array([[129, 147, 128, 136, 130, 111, 129, 125, 124, 132, 127],
       [127, 130, 131, 126, 130, 111, 124, 129, 124, 139, 128],
       [127, 124, 116, 126, 128, 107, 126, 121, 127, 120, 132],
       [118, 130, 125, 123, 128,  98, 127, 136, 133, 122, 128],
       [135, 119, 127, 126, 132, 133, 137, 119, 130, 118, 126],
       [138, 105, 128, 138, 122, 155, 122, 134, 141, 129, 131],
       [132, 116, 129, 130, 141, 130, 123, 128, 120, 130, 129],
       [133, 131, 128, 124, 130, 125, 122, 125, 130, 134, 128]]) out 147

array([[146, 113, 125, 124, 126, 116, 130, 115, 125, 134, 139, 140, 134,
        136],
       [140, 129, 133, 141, 142, 141, 121, 136, 136, 141, 140, 137, 139,
        139],
       [143, 125, 132, 137, 139, 135, 124, 131, 134, 141, 141, 139, 139,
        139],
       [146, 113, 124, 123, 125, 115, 130, 114, 124, 134, 138, 140, 134,
        136],
       [157, 103, 122, 119, 122, 105, 133, 104, 121, 137, 145, 148, 137,
        141]]) out 113

array([[125, 126, 139, 128, 138, 130, 123, 128, 128, 127, 127, 129, 127,
        126],
       [115, 129, 110, 128, 143, 134, 126, 128, 128, 128, 128, 127, 127,
        137],
       [146, 130, 133, 128, 136, 134, 145, 128, 127, 128, 126, 128, 128,
        145],
       [125, 127, 119, 128, 113, 123, 124, 128, 129, 128, 128, 127, 128,
        122],
       [115, 128, 111, 128, 107, 117, 114, 128, 128, 128, 128, 127, 129,
        112],
       [108, 125, 121, 128, 132, 125, 113, 128, 127, 128, 128, 125, 126,
        117],
       [156, 128, 151, 127, 142, 136, 157, 128, 127, 128, 128, 128, 128,
        155],
       [142, 125, 155, 128, 112, 118, 131, 127, 128, 128, 128, 127, 128,
        119],
       [133, 129, 127, 128, 130, 130, 138, 129, 128, 129, 129, 126, 127,
        138],
       [118, 129, 124, 128, 117, 122, 114, 128, 128, 129, 127, 130, 131,
        111],
       [132, 126, 148, 128, 112, 119, 121, 128, 127, 128, 128, 127, 128,
        113]]) out 126

array([[132, 127, 132, 132, 129, 127, 109, 127, 126, 124, 126, 129, 127,
        129],
       [128, 129, 106, 133, 129, 129, 130, 126, 134, 130, 125, 126, 124,
        136],
       [133, 130, 126, 128, 129, 127, 121, 128, 130, 129, 130, 127, 130,
        128],
       [134, 127, 128, 126, 128, 123, 121, 128, 135, 128, 131, 128, 137,
        135],
       [122, 129, 131, 128, 128, 125, 136, 131, 130, 137, 129, 126, 125,
        123],
       [129, 129, 131, 129, 127, 125, 151, 136, 133, 131, 131, 128, 127,
        134]]) out 127

array([[132, 117, 123, 121, 123, 133, 121, 126, 121, 123, 133, 117, 119,
        131, 139, 125],
       [120, 140, 133, 130, 128, 128, 125, 141, 131, 125, 131, 136, 132,
        135, 125, 129],
       [145, 137, 154, 127, 129, 143, 121, 118, 125, 126, 133, 141, 134,
        122, 146, 122],
       [123, 120, 118, 130, 129, 121, 128, 125, 134, 128, 128, 123, 126,
        130, 128, 130],
       [129, 127, 125, 142, 122, 122, 131, 123, 127, 121, 126, 126, 131,
        128, 124, 127]]) out 117

array([[114, 121, 124, 118, 124, 117],
       [123, 120, 118, 140, 121, 137],
       [138, 124, 118, 138, 122, 137],
       [117, 117, 116, 136, 121, 132],
       [109, 124, 144, 125, 131, 121],
       [115, 114, 119, 139, 119, 135],
       [122, 127, 133, 156, 122, 151],
       [ 99, 118, 127, 132, 122, 126],
       [125, 124, 124, 148, 122, 144],
       [127, 121, 119, 141, 121, 138],
       [101, 116, 124, 133, 122, 128],
       [121, 118, 112, 134, 121, 131]]) out 121

array([[112, 111, 138, 137, 129, 128, 108, 146, 121, 136],
       [144, 119, 133, 140, 134, 149, 103, 112, 150, 132],
       [112, 144, 152, 129, 137, 151, 130, 135, 118, 139],
       [113, 137, 145, 118, 118, 114, 114, 138, 124, 109],
       [110, 144, 128, 114, 105, 116, 111, 116, 140, 106],
       [147, 106, 121, 131, 104, 114, 137, 125, 110, 128],
       [134, 104, 139, 140, 127, 109, 145, 115, 140, 104],
       [113, 132, 125, 111, 139, 148, 142, 115, 125, 124],
       [110, 112, 125, 145, 137, 118, 105, 122, 113, 128],
       [126, 131, 145, 140, 132, 106, 107, 142, 124, 124]]) out 111
---
[151 129 121 127] ans = 121
[129 121 126 103 104 116] ans = 103
[106 156 137 113 131] ans = 106
[151 126 115 126 128] ans = 115
[130 151 139 120 131] ans = 120
[122 106 119 132 113 126] ans = 106
[124 133 129 102 133] ans = 102
[126 122 124 146 152 143 136] ans = 122
[157 155 143 109 124] ans = 109
---
Input: [124 128 121 153]
Output: 153, 121

Input: [104 124 129 127 153]
Output: 153, 104

Input: [132 103 122 146]
Output: 146, 103

Input: [112 101 116 139 119]
Output: 139, 101

Input:
[[147 131 129 123 116 150]
 [126 122 114 131 125  98]]
Output: 150, 98

Input: [155 139 120 123 118]
Output: 155, 118

Input: [135 132 104 156]
Output: 156, 104

Input:
[[111 142 111 100 116]
 [133 131 136 148 141]
 [120 124 138 123 123]]
Output: 148, 100

Input:
[[113 116 137 142 140 122 126]
 [126 121 102 131 110 107 129]]
Output: 142, 102

Input:
[[122 117 137 128 140 127]
 [105  99 129 128 124 115]
 [123 121 130 124 130 126]]
Output: 140, 99
---
[149 143 111 144]: 144, 149

[ 99 140 123 109  99 155 127]: 127, 99

[[137 109 147 152 140 119 122]
 [134 106 149 156 140 117 122]
 [113 157 147 122 135 127 111]]: 122, 113

[133 114 120 116 105 131 150]: 150, 133

[148 128 156 110 133]: 133, 148

[124 116 126 104 107]: 107, 124

[[126 119 120 142 111 136]
 [128 135 144 106 104 124]]: 136, 128

[105 130 133 157]: 157, 105

[123 109 140 109 132 128  99]: 99, 123
